Below is a small trained network, with its code and all its weights. Each question gives an input and a target symbol and asks what happens when units are switched off, that is, made to give their printed mean instead of their output.

import numpy as np


def w(rows, s, z=0):
    codes = np.array(rows[::2]) - 128.0
    scale = np.full(codes.shape[1], s)
    scale[-1] = z or s
    return codes * scale


def f(y):
    return y / 2 * (1 + np.tanh(0.7978845608 * (y + 0.044715 * y**3)))


def softmax(a):
    e = np.exp(a - a.max(-1, keepdims=True))
    return e / e.sum(-1, keepdims=True)


def log_softmax(a):
    a = a - a.max(-1, keepdims=True)
    return a - np.log(np.exp(a).sum(-1, keepdims=True))


def net(x, mask):
    ids = ['αγδεζηθλμξπστφψω'.index(c) for c in x.split()]
    T = len(ids)
    res = E[ids] + P[:T]
    r = res
    for j in range(2):
        rows = slice(2 * j, 2 * j + 2)
        q, k, v = (r @ M[0][rows].T for M in (Q, K, V))
        z = softmax(np.where(np.tri(T) > 0, q @ k.T / 2**0.5, -1e9)) @ v
        o = O[0][rows]
        res = res + np.where(mask[j], z, o[:, -1]) @ o[:, :-1]
    y = f(res @ A[0][:, :-1].T + A[0][:, -1])
    res = res + np.where(mask[2:6], y, B[0][:, -1]) @ B[0][:, :-1]
    return log_softmax(res[-1] @ U[:, :-1].T + U[:, -1])


Q, K, V, O, A, B = {}, {}, {}, {}, {}, {}
E = w([
[165,164,117,79,135,150],'α',
[182,150,121,97,184,146],'γ',
[86,128,125,193,117,250],'δ',
[175,151,113,88,174,145],'ε',
[166,172,118,78,139,150],'ζ',
[121,95,196,115,181,201],'η',
[176,179,121,85,135,145],'θ',
[12,171,161,102,63,101],'λ',
[152,189,134,83,105,53],'μ',
[111,165,39,195,43,62],'ξ',
[77,64,59,117,206,84],'π',
[135,209,92,17,186,198],'σ',
[227,63,206,180,93,183],'τ',
[110,248,90,201,177,63],'φ',
[183,219,42,103,105,178],'ψ',
[83,188,69,69,46,170],'ω',
],0.016)
P = w([
[153,94,216,255,149,123],'0',
[160,97,192,168,159,132],'1',
[153,107,154,148,168,128],'2',
[136,133,135,136,177,108],'3',
[128,158,125,133,169,107],'4',
[120,171,113,125,169,101],'5',
[103,189,105,120,164,95],'6',
[97,207,91,114,156,89],'7',
[87,220,76,104,164,80],'8',
[73,227,65,91,155,75],'9',
[80,228,74,99,155,77],'10',
[101,227,97,124,153,85],'11',
],0.0062)
Q[0] = w([
[208,192,72,155,96,196],'h0',
[181,217,30,15,147,154],'h0',
[35,5,201,182,2,88],'h1',
[201,36,134,106,104,151],'h1',
],0.0094)
K[0] = w([
[86,109,2,184,115,166],'h0',
[66,194,2,78,155,126],'h0',
[181,1,225,203,164,194],'h1',
[158,145,188,210,74,77],'h1',
],0.0087)
V[0] = w([
[97,122,83,253,31,74],'h0',
[194,186,120,39,39,205],'h0',
[124,129,12,151,142,222],'h1',
[44,62,129,36,59,141],'h1',
],0.0071)
O[0] = w([
[118,72,91,181,54,63,103],'h0',
[194,181,139,41,61,162,255],'h0',
[163,101,51,145,169,254,203],'h1',
[63,57,155,19,106,162,94],'h1',
],0.0079,0.0043)
A[0] = w([
[155,217,71,97,9,98,2],'n0',
[137,127,254,95,194,129,208],'n1',
[189,23,118,103,152,146,157],'n2',
[83,75,90,35,137,95,15],'n3',
],0.0069,0.0043)
B[0] = w([
[158,43,175,118,161,141,253],'n0',
[110,92,218,110,138,103,211],'n1',
[158,54,141,71,2,176,140],'n2',
[140,174,203,186,176,99,129],'n3',
],0.0099,0.0055)
U = w([
[124,133,149,128,126,115,82],'α',
[139,128,160,147,168,110,87],'γ',
[77,139,140,184,114,199,147],'δ',
[138,124,149,135,158,112,104],'ε',
[128,145,150,126,126,112,93],'ζ',
[84,87,209,140,173,150,105],'η',
[145,169,152,129,118,110,108],'θ',
[24,182,169,97,61,99,178],'λ',
[162,152,155,60,124,2,152],'μ',
[148,104,58,118,67,65,188],'ξ',
[94,56,87,100,234,84,192],'π',
[119,172,162,101,166,154,32],'σ',
[180,128,193,154,84,125,138],'τ',
[133,212,80,149,147,89,103],'φ',
[243,125,78,133,142,134,3],'ψ',
[112,58,96,38,27,147,167],'ω',
],0.0084,0.0057)

Each question gives the input, a string of symbols that net reads in full, and the target symbol t.
The units are the heads (2 rows each of Q, K, V and O) and the neurons (one row each of A and B). Each row of codes is followed by its name. A weight is (code - 128) times the scale printed after its matrix; where a second scale follows, it is the last column's (O, A, B and U).
mask holds one flag per unit, heads first, then neurons. A switched-off unit (its flag False) gives its mean, the last column of its rows in O or B, instead of its output. The means were averaged over made-up inputs and are rounded, as every weight is.
A unit's drop is (log p(t) with every unit on - log p(t) with that unit switched off) / (log p(t) with every unit on - log p(t) with every unit switched off).
The circuit of an input: a set's keep is (log p(t) with only the set's units on - log p(t) with every unit switched off) / (log p(t) with every unit on - log p(t) with every unit switched off). Starting from all 6 units, units are removed one at a time, each time the one whose removal leaves the highest keep (on an exact tie, the one counted first), for as long as the keep stays at least 0.8.
units of the circuit, in order: the units of the circuit, biggest drop first
unit that matters most: the unit with the biggest drop
which heads matter: for each layer, one digit per head in row order, 1 if its drop is at least 0.15 and else 0, layers parted by /
drop when u is switched off: that unit's drop, to one decimal
input λ φ μ γ ξ α, target ξ: unit that matters most : h0
input ε ω α ξ δ ω ψ ξ ψ γ, target ψ: which heads matter : 11
input μ γ η σ γ, target σ: which heads matter : 10
input δ μ γ φ γ θ, target φ: which heads matter : 11
input μ ξ ψ μ ξ ψ θ, target ψ: which heads matter : 11
input ψ π δ π ψ ζ, target ψ: which heads matter : 01
input ξ θ ω τ α, target ω: units of the circuit, in order : (h1, n2)
input μ λ ε, target μ: which heads matter : 01
input τ μ φ ε ω μ ε, target ω: which heads matter : 11
input ω σ φ ζ ε δ ζ γ μ ψ α, target ψ: units of the circuit, in order : (h1, h0, n1)
input γ ψ ω ξ θ, target ω: units of the circuit, in order : (h1, h0, n2)
input π ζ φ θ ε, target φ: units of the circuit, in order : (h1, n0, h0)
input ψ π φ, target φ: units of the circuit, in order : (h1, n0, n1)
input φ φ μ η φ ζ, target φ: unit that matters most : h1
input ζ γ φ, target φ: drop when h1 is switched off : 0.4
input σ ζ γ λ ω η ε, target ω: drop when h1 is switched off : 0.6
input ε ε μ η γ μ γ, target μ: drop when h1 is switched off : 1.0
input γ ψ γ, target ψ: drop when h0 is switched off : 0.1
